M =
[[-0.18 -1.18 -1.22  2.04 -0.60  1.53  1.15  1.18  1.69 -0.52  2.47 -1.25
   1.28 -1.17 -1.05]
 [ 3.30  6.47  6.27 -6.76  4.81 -6.20 -5.53 -7.08 -6.08  4.89 -6.33  6.83
  -5.96  7.73  6.99]]
The entry just left of 2.47 -> -0.52
The first entry in reading order: -0.18
The 2nd smallest entry?
A: -6.76
The entry just right of the largest entry: 6.99
The entry just left of the smallest entry?
A: -5.53
The largest entry -> 7.73
The smallest entry: -7.08
The second entry in reading order -> -1.18
The entry just left of -6.20 is 4.81
The entry just left of -6.33: 4.89

Questions about the matrix below. Rows and columns are numbered from 1.
1) Give the entry in row 1 and column 2.
2) Give the entry at row 2, column 1.
3) Give the entry in the bottom-left corner.
4) Give the entry directly above the largest entry.
5) Give the top entry of the column that holds the smallest entry.
6) Give the entry at row 3, column 2.
7) Give the entry directly above 738.
8) Give the top-right entry.
363  529  519  444  474  506  620  542  416  502  438  532
345  475  590  450  371  238  337  854  283  444  589  443
345  621  517  315  533  425  474  460  364  614  603  442
621  403  482  511  517  424  444  511  371  556  476  573
553  568  692  336  731  635  309  301  489  627  405  440
461  479  418  479  589  547  570  512  446  467  461  434
547  592  460  471  401  611  551  428  427  520  571  490
566  435  457  540  445  597  444  541  411  462  513  468
525  389  476  398  567  393  555  443  421  511  456  593
522  589  548  365  441  351  536  532  474  474  396  564
544  440  487  536  417  383  460  462  499  398  379  628
417  340  548  446  443  498  457  475  534  360  641  474
567  350  351  641  393  536  458  453  297  954  366  303
280  361  432  591  582  738  576  685  359  300  465  726
1) 529
2) 345
3) 280
4) 360
5) 506
6) 621
7) 536
8) 532

Questions about the array below. Indices start at 1.
1) Give the entry in row 3 and column 1.
2) Give the entry in row 1 and column 2.
3) Give the entry directly above the centre entry.
4) Give the entry just left of the centre entry.
5) Give the top-left entry.
6) Give the entry at row 2, column 1.
7) Give the entry directly below the centre entry.
[[7, 6, 6, 2, 7, 1, 0, 1, 2, 5, 2, 7, 1, 8, 7],
 [6, 8, 6, 1, 7, 2, 1, 1, 2, 8, 2, 7, 2, 7, 8],
 [2, 2, 1, 8, 0, 8, 7, 7, 7, 3, 8, 2, 8, 0, 2]]
1) 2
2) 6
3) 1
4) 1
5) 7
6) 6
7) 7

[[-0.16, -0.12, 0.61, 0.55, 0.22, 0.29, -0.61, 0.53, -1.40, 1.14, -0.65, 1.94], [-1.48, 0.79, 1.15, 1.29, 0.83, -0.08, -0.31, -0.33, -1.69, 0.83, 0.49, -0.04], [-0.91, 0.93, 1.39, 1.53, 0.04, -0.51, -0.77, -0.32, -1.97, 0.65, -0.24, 0.44], [-1.15, 0.23, 2.19, 0.99, -0.05, 0.05, -0.63, -0.23, -1.23, 0.65, 0.29, 0.19], [2.04, 1.13, 0.46, 1.19, 0.23, 0.37, -0.02, 0.53, -0.88, 1.33, 0.62, 0.53], [0.27, 1.31, 1.40, 1.79, -0.12, 0.23, 0.02, 0.19, -1.21, 0.93, 0.04, 1.05], [-0.18, 0.51, 1.33, 0.54, -0.02, 0.67, -0.24, 1.04, -0.84, 1.24, 0.27, 2.09], [-0.51, 0.72, 1.46, 0.82, -0.06, 0.33, -0.73, 0.90, -1.36, 1.29, -0.18, 1.76], [0.76, 0.45, 0.52, 0.33, 0.46, 1.20, -0.31, 0.57, -1.06, 1.53, -0.44, 1.43], [0.15, 0.05, 0.34, -0.36, 0.55, 1.57, -0.58, 0.63, -0.82, 1.39, -0.84, 1.92], [-0.08, -0.28, 1.45, 1.61, 0.69, -1.05, 0.86, -0.21, -1.49, 1.07, 1.39, -0.66], [0.50, 0.15, 1.97, 0.55, 0.38, 0.01, -0.11, 0.15, -0.81, 0.86, 1.18, -0.31]]
The entry just right of 2.04: 1.13
The entry just right of the largest entry -> 0.99
The maximum: 2.19
Read off the entry just right of 0.01.
Answer: -0.11
The entry just right of 1.13 is 0.46
Read off the entry just right of 0.57.
Answer: -1.06
Read off the 3rd smallest entry.
Answer: -1.49
Read off the fifth entry in reading order.
Answer: 0.22
The 2nd smallest entry -> -1.69
Read off the entry just left of -0.73.
Answer: 0.33
The 2nd entry in reading order -> -0.12
The entry just right of the smallest entry -> 0.65
The entry just left of the largest entry: 0.23
Read off the entry just right of -0.91.
Answer: 0.93
The smallest entry is -1.97
The entry just right of 0.49 -> -0.04
Read off the entry just left of the smallest entry.
Answer: -0.32

Questions about the matrix below.
1) The 4th-last entry, reading row by row?
2) The top-right entry?
3) The second entry, reading row by row?
4) The entry just right of -4.79?
5) The largest entry in the last row?
6) The largest entry in the first column?
7) The third smallest entry?
8) The entry just right of 2.54?
array([[-3.12, -4.14, -7.48, -4.96, -5.19,  5.59, -2.61, -1.85],
       [-0.75, -4.79, -7.14, -5.04, -3.74,  2.54, -4.70,  0.59]])
1) -3.74
2) -1.85
3) -4.14
4) -7.14
5) 2.54
6) -0.75
7) -5.19
8) -4.70

Questions about the matrix below.
1) The entry just right of -2.07?
2) The largest entry?
3) The entry just left of the largest entry?
[[-1.03  1.25 -1.75  3.54  1.15 -0.69  0.39 -0.65  4.84  1.49  0.47  0.52
   2.59 -3.82]
 [ 0.80  0.74  1.66  2.05 -2.52  0.71 -6.15  3.40 -6.07 -3.36  1.73 -0.11
  -0.84  4.18]
 [ 0.15  0.75 -3.71  4.24  1.99 -0.59  0.76  0.63  3.87  1.45  1.16 -0.90
   2.63 -3.32]
 [-1.46  1.59  0.24  0.42 -0.48  2.05 -6.37  2.21 -4.03 -4.74 -0.69  1.59
   0.82  5.01]
 [ 0.84  1.21 -4.14  3.51  3.45 -1.63 -2.68  1.89 -2.88 -1.91  0.28  0.42
   2.05 -0.62]
 [ 0.69  0.43  1.12 -2.15 -5.23 -0.81 -1.51  0.33 -1.48 -1.58  2.72 -3.41
  -4.74  3.48]
 [ 0.15  2.77 -1.42  3.40 -2.58 -2.56 -3.10  3.65 -4.50 -2.13  1.64  1.90
  -1.84  0.47]
 [ 0.88  4.01  1.21 -0.83 -3.52 -2.31 -0.27  1.48 -3.98 -3.60  2.82 -2.72
  -6.47  3.41]
 [-0.60 -1.01  3.88  0.02 -2.78 -0.64 -5.86 -0.25 -1.71 -4.90  0.17  0.07
  -2.62  3.77]
 [ 4.04  1.71  0.42  0.62 -5.42 -4.63  2.77 -2.02  5.92  1.29  4.04 -1.73
  -3.35 -2.00]
 [ 0.77 -0.18 -3.00  5.53  1.09 -0.59  1.38  1.09  3.43  2.95  1.06 -1.34
   3.30 -2.65]
 [ 1.13  1.31  0.05  1.45 -4.06 -3.63 -0.90 -0.97  2.41  1.16  1.49  0.85
  -0.71 -3.62]
 [ 0.54  4.50  0.95  0.97 -4.54 -2.25 -2.07  2.42 -5.03 -3.52  2.21 -1.76
  -4.93  3.76]
 [ 0.16 -0.91 -0.75  3.71  2.37 -0.38 -0.47 -0.28  1.07  0.82  0.06  0.08
   4.17 -2.62]
 [ 0.81  3.54  0.83  1.32 -5.28 -1.26 -3.74  2.26 -5.56 -3.40  2.60 -1.03
  -4.78  3.80]
 [ 0.60  2.85 -4.09  4.18 -0.98 -3.49 -2.28  1.58 -0.29 -0.31  1.10  1.62
  -0.30 -2.00]]
1) 2.42
2) 5.92
3) -2.02
